Below are the code and all the weights of a small trained network. Each question names an input and a class and asks about switching units off, where a switched-off unit gives its printed mean instead of its output.

import numpy as np


def w(rows, s, z=0):
    codes = np.array(rows[::2]) - 128.0
    scale = np.full(codes.shape[1], s)
    scale[-1] = z or s
    return codes * scale


def f(y):
    return np.maximum(y, 0)


def log_softmax(a):
    a = a - a.max(-1, keepdims=True)
    return a - np.log(np.exp(a).sum(-1, keepdims=True))


def net(x, mask):
    res = np.array(x, float).reshape(1, 5) / 4 @ E
    y = f(res @ A[0][:, :-1].T + A[0][:, -1])
    res = res + np.where(mask, y, B[0][:, -1]) @ B[0][:, :-1]
    return log_softmax(res[-1] @ U[:, :-1].T + U[:, -1])


A, B = {}, {}
E = w([
[83,220,100,146],'x0',
[64,58,63,243],'x1',
[128,128,129,129],'x2',
[79,92,3,28],'x3',
[233,147,22,168],'x4',
],0.0056)
A[0] = w([
[68,83,94,206,1],'N1',
[105,190,121,131,156],'N2',
[128,47,87,71,73],'N3',
[216,8,184,75,51],'N4',
[93,243,103,128,62],'N5',
[128,171,153,188,38],'N6',
[171,119,199,190,19],'N7',
[73,153,60,70,37],'N8',
[136,57,123,160,70],'N9',
[80,117,142,115,67],'N10',
[96,129,128,156,89],'N11',
[56,93,203,108,47],'N12',
[186,161,165,29,42],'N13',
[209,99,102,148,77],'N14',
[198,160,75,156,28],'N15',
[150,147,164,161,70],'N16',
],0.016,0.0074)
B[0] = w([
[197,203,35,177,229],'N1',
[80,58,137,114,223],'N2',
[160,115,198,141,236],'N3',
[15,154,157,213,251],'N4',
[50,176,140,197,213],'N5',
[137,135,184,169,176],'N6',
[192,126,187,144,212],'N7',
[182,156,220,165,245],'N8',
[126,163,85,179,187],'N9',
[147,198,129,80,166],'N10',
[133,169,105,130,165],'N11',
[121,194,130,5,240],'N12',
[246,162,9,154,253],'N13',
[104,155,142,39,211],'N14',
[123,187,145,12,205],'N15',
[185,133,134,131,175],'N16',
],0.031,0.0047)
U = w([
[169,163,70,152,65],'0',
[184,129,191,147,90],'1',
[116,163,124,70,98],'2',
[85,148,124,167,184],'3',
[140,133,124,130,254],'4',
[103,73,109,116,155],'5',
[98,25,104,114,93],'6',
[106,9,107,97,91],'7',
],0.011,0.018)

Each question gives the input, the list of numbers given to net, and the class t.
The units are the neurons (one row each of A and B). Each row of codes is followed by its name. A weight is (code - 128) times the scale printed after its matrix; where a second scale follows, it is the last column's (A, B and U).
mask holds one flag per neuron, in row order. A switched-off neuron (its flag False) gives its mean, the last column of its row in B, instead of its output. The means were averaged over made-up inputs and are rounded, as every weight is.
A unit's drop is (log p(t) with every unit on - log p(t) with that unit switched off) / (log p(t) with every unit on - log p(t) with every unit switched off).
The circuit of an input: a set's keep is (log p(t) with only the set's units on - log p(t) with every unit switched off) / (log p(t) with every unit on - log p(t) with every unit switched off). Starting from the 12 units with the biggest drops (on a tie, the unit counted first), units are removed one at a time, each time the one whose removal leaves the highest keep (on an exact tie, the one counted first), for as long as the keep stays at least 0.8.
units of the circuit, in order: the units of the circuit, biggest drop first
unit that matters most: the unit with the biggest drop
k most important neurons: the k neurons with the biggest drops, biggest first
drop when u is switched off: that unit's drop, to one decimal
input [2,-3,-4,4,2], class 1: unit that matters most	N8
input [-5,-8,7,-8,-4], class 0: 3 most important neurons	[N13; N8; N3]
input [-8,-1,-6,-7,-4], class 3: 2 most important neurons	[N4; N8]
input [7,-6,-3,-4,5], class 3: 4 most important neurons	[N5; N2; N1; N12]
input [-8,-2,-4,-7,8], class 2: 2 most important neurons	[N14; N15]
input [-1,-1,2,-6,8], class 2: 3 most important neurons	[N15; N14; N8]
input [7,-6,6,-3,1], class 3: 2 most important neurons	[N5; N2]
input [-1,4,0,4,8], class 2: 2 most important neurons	[N15; N14]
input [-3,5,1,-7,6], class 1: 3 most important neurons	[N7; N6; N13]
input [-8,-6,-8,1,-2], class 3: 2 most important neurons	[N4; N1]
input [7,-4,5,3,4], class 3: 2 most important neurons	[N5; N12]
input [0,-8,5,-3,8], class 0: 2 most important neurons	[N13; N12]
input [-3,5,0,-1,-6], class 2: 2 most important neurons	[N12; N13]
input [5,5,6,-7,-5], class 1: unit that matters most	N7
input [6,7,5,-7,4], class 0: 3 most important neurons	[N1; N8; N3]
input [7,-3,5,8,-4], class 1: 2 most important neurons	[N8; N4]
input [1,-8,7,-1,0], class 0: drop when N13 is switched off	1.3
input [4,-2,6,7,3], class 1: drop when N8 is switched off	0.7
input [8,-4,-2,-1,8], class 2: drop when N15 is switched off	1.9
input [-8,-5,8,-1,8], class 2: units of the circuit, in order	[N14]
input [-6,3,-3,-2,-2], class 3: drop when N4 is switched off	0.3
